Here is a tiny trained network, its code and every weight. The questions are about switching its units off for an input and a target symbol, where a switched-off unit gives its printed mean instead of its output.

import numpy as np


def w(rows, s, z=0):
    codes = np.array(rows[::2]) - 128.0
    scale = np.full(codes.shape[1], s)
    scale[-1] = z or s
    return codes * scale


def f(y):
    return y / 2 * (1 + np.tanh(0.7978845608 * (y + 0.044715 * y**3)))


def softmax(a):
    e = np.exp(a - a.max(-1, keepdims=True))
    return e / e.sum(-1, keepdims=True)


def log_softmax(a):
    a = a - a.max(-1, keepdims=True)
    return a - np.log(np.exp(a).sum(-1, keepdims=True))


def net(x, mask):
    ids = ['ΘΨεημτ'.index(c) for c in x.split()]
    T = len(ids)
    res = E[ids] + P[:T]
    r = res
    for j in range(3):
        rows = slice(2 * j, 2 * j + 2)
        q, k, v = (r @ M[0][rows].T for M in (Q, K, V))
        z = softmax(np.where(np.tri(T) > 0, q @ k.T / 2**0.5, -1e9)) @ v
        o = O[0][rows]
        res = res + np.where(mask[j], z, o[:, -1]) @ o[:, :-1]
    y = f(res @ A[0][:, :-1].T + A[0][:, -1])
    res = res + np.where(mask[3:7], y, B[0][:, -1]) @ B[0][:, :-1]
    return log_softmax(res[-1] @ U[:, :-1].T + U[:, -1])


Q, K, V, O, A, B = {}, {}, {}, {}, {}, {}
E = w([
[146,189,134,223,185,127],'Θ',
[135,115,165,165,254,92],'Ψ',
[101,140,137,97,217,102],'ε',
[94,60,133,255,114,166],'η',
[177,214,173,102,200,110],'μ',
[168,119,172,173,99,179],'τ',
],0.023)
P = w([
[255,65,47,128,117,118],'0',
[201,118,204,117,215,113],'1',
[168,124,153,104,164,143],'2',
[145,124,122,121,149,152],'3',
[95,156,243,176,55,7],'4',
[78,159,44,172,55,102],'5',
[87,164,103,183,85,134],'6',
[66,134,244,129,83,59],'7',
[99,163,137,113,128,227],'8',
],0.012)
Q[0] = w([
[114,67,120,67,167,188],'H1',
[106,98,195,127,82,37],'H1',
[73,16,160,41,172,233],'H2',
[51,199,254,117,24,58],'H2',
[133,182,135,169,202,97],'H3',
[163,96,155,156,166,147],'H3',
],0.009)
K[0] = w([
[138,117,76,105,75,107],'H1',
[152,103,198,152,127,91],'H1',
[101,138,61,127,109,61],'H2',
[92,143,251,166,149,135],'H2',
[134,165,91,132,169,118],'H3',
[174,91,115,151,110,110],'H3',
],0.016)
V[0] = w([
[126,97,118,184,111,135],'H1',
[106,81,9,115,146,129],'H1',
[156,168,112,172,130,93],'H2',
[60,145,104,71,101,118],'H2',
[182,165,120,114,102,212],'H3',
[138,59,174,197,121,153],'H3',
],0.011)
O[0] = w([
[133,178,248,127,96,123,125],'H1',
[122,120,163,139,91,72,69],'H1',
[92,97,124,101,35,137,191],'H2',
[117,137,110,159,140,84,4],'H2',
[70,117,141,155,165,145,114],'H3',
[120,162,51,94,74,146,145],'H3',
],0.014,0.012)
A[0] = w([
[18,127,135,72,135,13,170],'N1',
[129,38,202,250,23,152,63],'N2',
[2,40,157,152,160,136,142],'N3',
[110,86,156,102,215,42,253],'N4',
],0.0078,0.0017)
B[0] = w([
[188,65,65,149,39,5,195],'N1',
[167,124,136,193,211,174,235],'N2',
[156,67,101,34,171,15,187],'N3',
[55,213,65,230,157,41,253],'N4',
],0.011,0.0053)
U = w([
[128,89,120,86,145,138,1],'Θ',
[191,70,137,80,86,112,168],'Ψ',
[10,187,128,123,129,179,152],'ε',
[111,135,176,112,86,118,107],'η',
[166,121,113,116,103,103,115],'μ',
[232,116,110,95,146,148,209],'τ',
],0.013,0.0046)

Each question gives the input, a string of symbols that net reads in full, and the target symbol t.
The units are the heads (2 rows each of Q, K, V and O) and the neurons (one row each of A and B). Each row of codes is followed by its name. A weight is (code - 128) times the scale printed after its matrix; where a second scale follows, it is the last column's (O, A, B and U).
mask holds one flag per unit, heads first, then neurons. A switched-off unit (its flag False) gives its mean, the last column of its rows in O or B, instead of its output. The means were averaged over made-up inputs and are rounded, as every weight is.
A unit's drop is (log p(t) with every unit on - log p(t) with that unit switched off) / (log p(t) with every unit on - log p(t) with every unit switched off).
The circuit of an input: a set's keep is (log p(t) with only the set's units on - log p(t) with every unit switched off) / (log p(t) with every unit on - log p(t) with every unit switched off). Starting from all 7 units, units are removed one at a time, each time the one whose removal leaves the highest keep (on an exact tie, the one counted first), for as long as the keep stays at least 0.8.
circuit, biggest first: the units of the circuit, biggest drop first
most important unit: the unit with the biggest drop
top k neurons: the k neurons with the biggest drops, biggest first
which heads matter: for each layer, one digit per head in row order, 1 if its drop is at least 0.15 and else 0, layers parted by /
drop of u: that unit's drop, to one decimal
input μ Θ Θ ε ε, target Ψ: which heads matter	010
input ε ε ε ε Θ, target τ: which heads matter	001
input ε ε Ψ, target ε: most important unit	N4
input ε ε ε η Ψ, target ε: circuit, biggest first	H1; N1
input μ ε ε, target Θ: circuit, biggest first	N3; H3; H1; N4
input μ η ε ε ε ε ε Θ Ψ, target μ: which heads matter	111
input ε ε τ ε τ, target ε: which heads matter	101
input Θ ε μ τ μ, target ε: circuit, biggest first	H1; N1; H2
input ε τ η ε μ, target τ: which heads matter	100
input τ τ ε ε μ η, target τ: top 3 neurons	N3; N4; N2
input τ τ ε, target ε: circuit, biggest first	H2; N4; N1; N3
input Θ Ψ Θ ε μ μ τ μ ε, target Θ: which heads matter	000
input Θ μ μ τ Ψ, target Θ: which heads matter	111
input ε Θ ε μ μ, target ε: top 2 neurons	N1; N3
input ε ε Ψ ε ε Θ, target τ: which heads matter	011
input ε ε Θ ε Θ τ Θ η, target τ: top 3 neurons	N2; N3; N4
input η ε ε ε, target η: circuit, biggest first	H1
input τ τ η Ψ μ ε τ, target ε: which heads matter	001
input ε Θ Θ, target ε: top 2 neurons	N3; N1
input μ ε ε ε τ ε, target μ: top 2 neurons	N1; N4
input Θ Θ η ε ε, target Ψ: top neuron	N4
input ε ε Ψ η ε τ, target τ: top 2 neurons	N4; N2
input Θ ε μ Θ Ψ, target Θ: top 2 neurons	N3; N4
input ε ε τ ε μ, target τ: drop of H3	0.2
input ε τ ε ε Θ η ε ε ε, target η: drop of H3	0.1
input Θ ε Θ, target ε: drop of N4	-0.1
input ε μ ε μ ε ε τ, target τ: drop of N2	0.2
